Below are the code and all the weights of a small trained network. Each question names an input and a class and asks about switching units off, where a switched-off unit gives its printed mean instead of its output.

import numpy as np


def w(rows, s, z=0):
    codes = np.array(rows[::2]) - 128.0
    scale = np.full(codes.shape[1], s)
    scale[-1] = z or s
    return codes * scale


def norm(h):
    return h / np.sqrt((h * h).mean(-1, keepdims=True) + 1e-5)


def f(y):
    return y / 2 * (1 + np.tanh(0.7978845608 * (y + 0.044715 * y**3)))


def log_softmax(a):
    a = a - a.max(-1, keepdims=True)
    return a - np.log(np.exp(a).sum(-1, keepdims=True))


def net(x, mask):
    res = np.array(x, float).reshape(1, 5) / 4 @ E
    u = 0
    for l in range(3):
        y = f(norm(res) @ A[l][:, :-1].T + A[l][:, -1])
        res = res + np.where(mask[u : u + 11], y, B[l][:, -1]) @ B[l][:, :-1]
        u += 11
    return log_softmax(norm(res)[-1] @ U[:, :-1].T + U[:, -1])


A, B = {}, {}
E = w([
[99,177,154,111,148],'x0',
[108,109,182,200,103],'x1',
[111,219,98,165,115],'x2',
[69,95,5,107,111],'x3',
[179,162,142,98,84],'x4',
],0.0028)
A[0] = w([
[150,176,150,192,64,13],'L0N0',
[209,149,240,145,148,5],'L0N1',
[94,114,110,255,91,102],'L0N2',
[162,147,139,104,196,128],'L0N3',
[64,123,77,154,158,138],'L0N4',
[138,128,131,116,131,126],'L0N5',
[135,128,130,129,115,105],'L0N6',
[114,105,214,123,171,129],'L0N7',
[164,167,193,175,132,140],'L0N8',
[108,111,138,167,133,98],'L0N9',
[136,254,120,93,190,95],'L0N10',
],0.0069,0.0029)
B[0] = w([
[188,132,105,139,209,152],'L0N0',
[2,109,70,189,53,241],'L0N1',
[128,215,171,152,147,218],'L0N2',
[90,129,127,131,173,155],'L0N3',
[122,112,129,159,41,218],'L0N4',
[122,129,132,122,145,129],'L0N5',
[130,141,111,121,139,117],'L0N6',
[74,176,192,110,156,180],'L0N7',
[147,77,101,184,74,225],'L0N8',
[136,155,138,136,91,124],'L0N9',
[52,169,160,182,103,253],'L0N10',
],0.0058,0.0025)
A[1] = w([
[123,118,127,126,134,102],'L1N0',
[165,94,189,105,148,4],'L1N1',
[127,119,131,130,129,103],'L1N2',
[125,120,147,140,115,163],'L1N3',
[130,125,124,130,116,97],'L1N4',
[107,253,64,108,133,67],'L1N5',
[131,242,75,95,132,127],'L1N6',
[128,128,128,127,130,127],'L1N7',
[115,80,188,153,139,112],'L1N8',
[103,107,120,114,152,60],'L1N9',
[124,111,154,145,123,158],'L1N10',
],0.0056,0.0011)
B[1] = w([
[148,136,125,148,122,118],'L1N0',
[161,156,179,142,52,80],'L1N1',
[138,143,116,129,113,120],'L1N2',
[126,163,103,112,95,157],'L1N3',
[127,120,115,115,121,129],'L1N4',
[63,90,253,255,76,250],'L1N5',
[34,113,237,213,103,214],'L1N6',
[130,127,129,130,129,126],'L1N7',
[117,203,165,138,61,149],'L1N8',
[167,137,138,196,149,111],'L1N9',
[128,174,109,114,75,151],'L1N10',
],0.0031,0.0021)
A[2] = w([
[127,50,4,139,193,15],'L2N0',
[119,105,136,127,130,105],'L2N1',
[123,133,149,147,112,108],'L2N2',
[78,182,153,211,70,105],'L2N3',
[120,115,155,107,149,110],'L2N4',
[121,49,105,136,134,60],'L2N5',
[127,126,129,128,128,126],'L2N6',
[120,99,104,133,155,109],'L2N7',
[98,208,252,188,230,42],'L2N8',
[124,144,124,124,132,132],'L2N9',
[190,154,136,180,185,4],'L2N10',
],0.0045,0.0023)
B[2] = w([
[133,102,55,156,57,125],'L2N0',
[135,134,123,143,128,125],'L2N1',
[116,113,115,129,118,141],'L2N2',
[72,92,156,96,57,253],'L2N3',
[138,152,149,150,137,118],'L2N4',
[146,141,90,157,108,121],'L2N5',
[129,127,128,131,128,128],'L2N6',
[132,128,114,151,124,120],'L2N7',
[159,43,2,92,151,174],'L2N8',
[128,110,143,134,134,128],'L2N9',
[182,114,100,122,155,102],'L2N10',
],0.0038,0.0046)
U = w([
[175,167,115,130,179,10],'0',
[215,109,178,101,114,64],'1',
[163,69,4,91,101,160],'2',
[28,143,179,195,57,216],'3',
[225,193,131,194,149,98],'4',
[173,134,166,38,184,144],'5',
[99,137,152,93,253,98],'6',
[166,156,114,132,178,2],'7',
],0.012,0.0073)

Each question gives the input, the list of numbers given to net, and the class t.
The units are the neurons (one row each of A and B). Each row of codes is followed by its name. A weight is (code - 128) times the scale printed after its matrix; where a second scale follows, it is the last column's (A, B and U).
mask holds one flag per neuron, layer by layer. A switched-off neuron (its flag False) gives its mean, the last column of its row in B, instead of its output. The means were averaged over made-up inputs and are rounded, as every weight is.
A unit's drop is (log p(t) with every unit on - log p(t) with that unit switched off) / (log p(t) with every unit on - log p(t) with every unit switched off).
The circuit of an input: a set's keep is (log p(t) with only the set's units on - log p(t) with every unit switched off) / (log p(t) with every unit on - log p(t) with every unit switched off). Starting from the 12 units with the biggest drops (on a tie, the unit counted first), units are removed one at a time, each time the one whose removal leaves the highest keep (on an exact tie, the one counted first), for as long as the keep stays at least 0.8.
circuit, biggest first: the units of the circuit, biggest drop first
top k neurons: the k neurons with the biggest drops, biggest first
k most important neurons of layer l: the k neurons of layer l with the biggest drops, biggest first
drop of u: that unit's drop, to one decimal
input [-1,-3,1,6,-2], class 2: circuit, biggest first : [L0N10; L0N1]
input [-1,2,-8,5,7], class 5: circuit, biggest first : [L0N1; L0N8]
input [-6,4,-8,3,3], class 1: 2 most important neurons of layer 2 : [L2N8; L2N3]
input [-1,8,-3,3,7], class 4: 2 most important neurons of layer 0 : [L0N1; L0N10]
input [-7,2,-3,5,-4], class 2: top 2 neurons : [L0N10; L1N5]
input [-2,-2,-4,-1,-1], class 5: top neuron : [L0N1]
input [-8,-5,3,-2,-5], class 2: top 2 neurons : [L0N10; L0N7]
input [-1,-8,0,-2,-1], class 6: 3 most important neurons of layer 0 : [L0N3; L0N1; L0N4]
input [6,-2,-6,-2,0], class 6: top 2 neurons : [L0N4; L0N7]
input [-1,4,-6,6,0], class 2: 2 most important neurons of layer 1 : [L1N5; L1N6]
input [-4,6,-8,6,3], class 2: 2 most important neurons of layer 0 : [L0N10; L0N7]
input [1,-6,-6,4,-2], class 2: drop of L2N0 : 0.1
input [7,0,-6,7,-1], class 2: drop of L0N10 : 0.1
input [3,-5,-5,1,5], class 5: drop of L0N1 : 0.3
input [0,-2,-5,3,2], class 2: most important neuron of layer 2 : [L2N0]
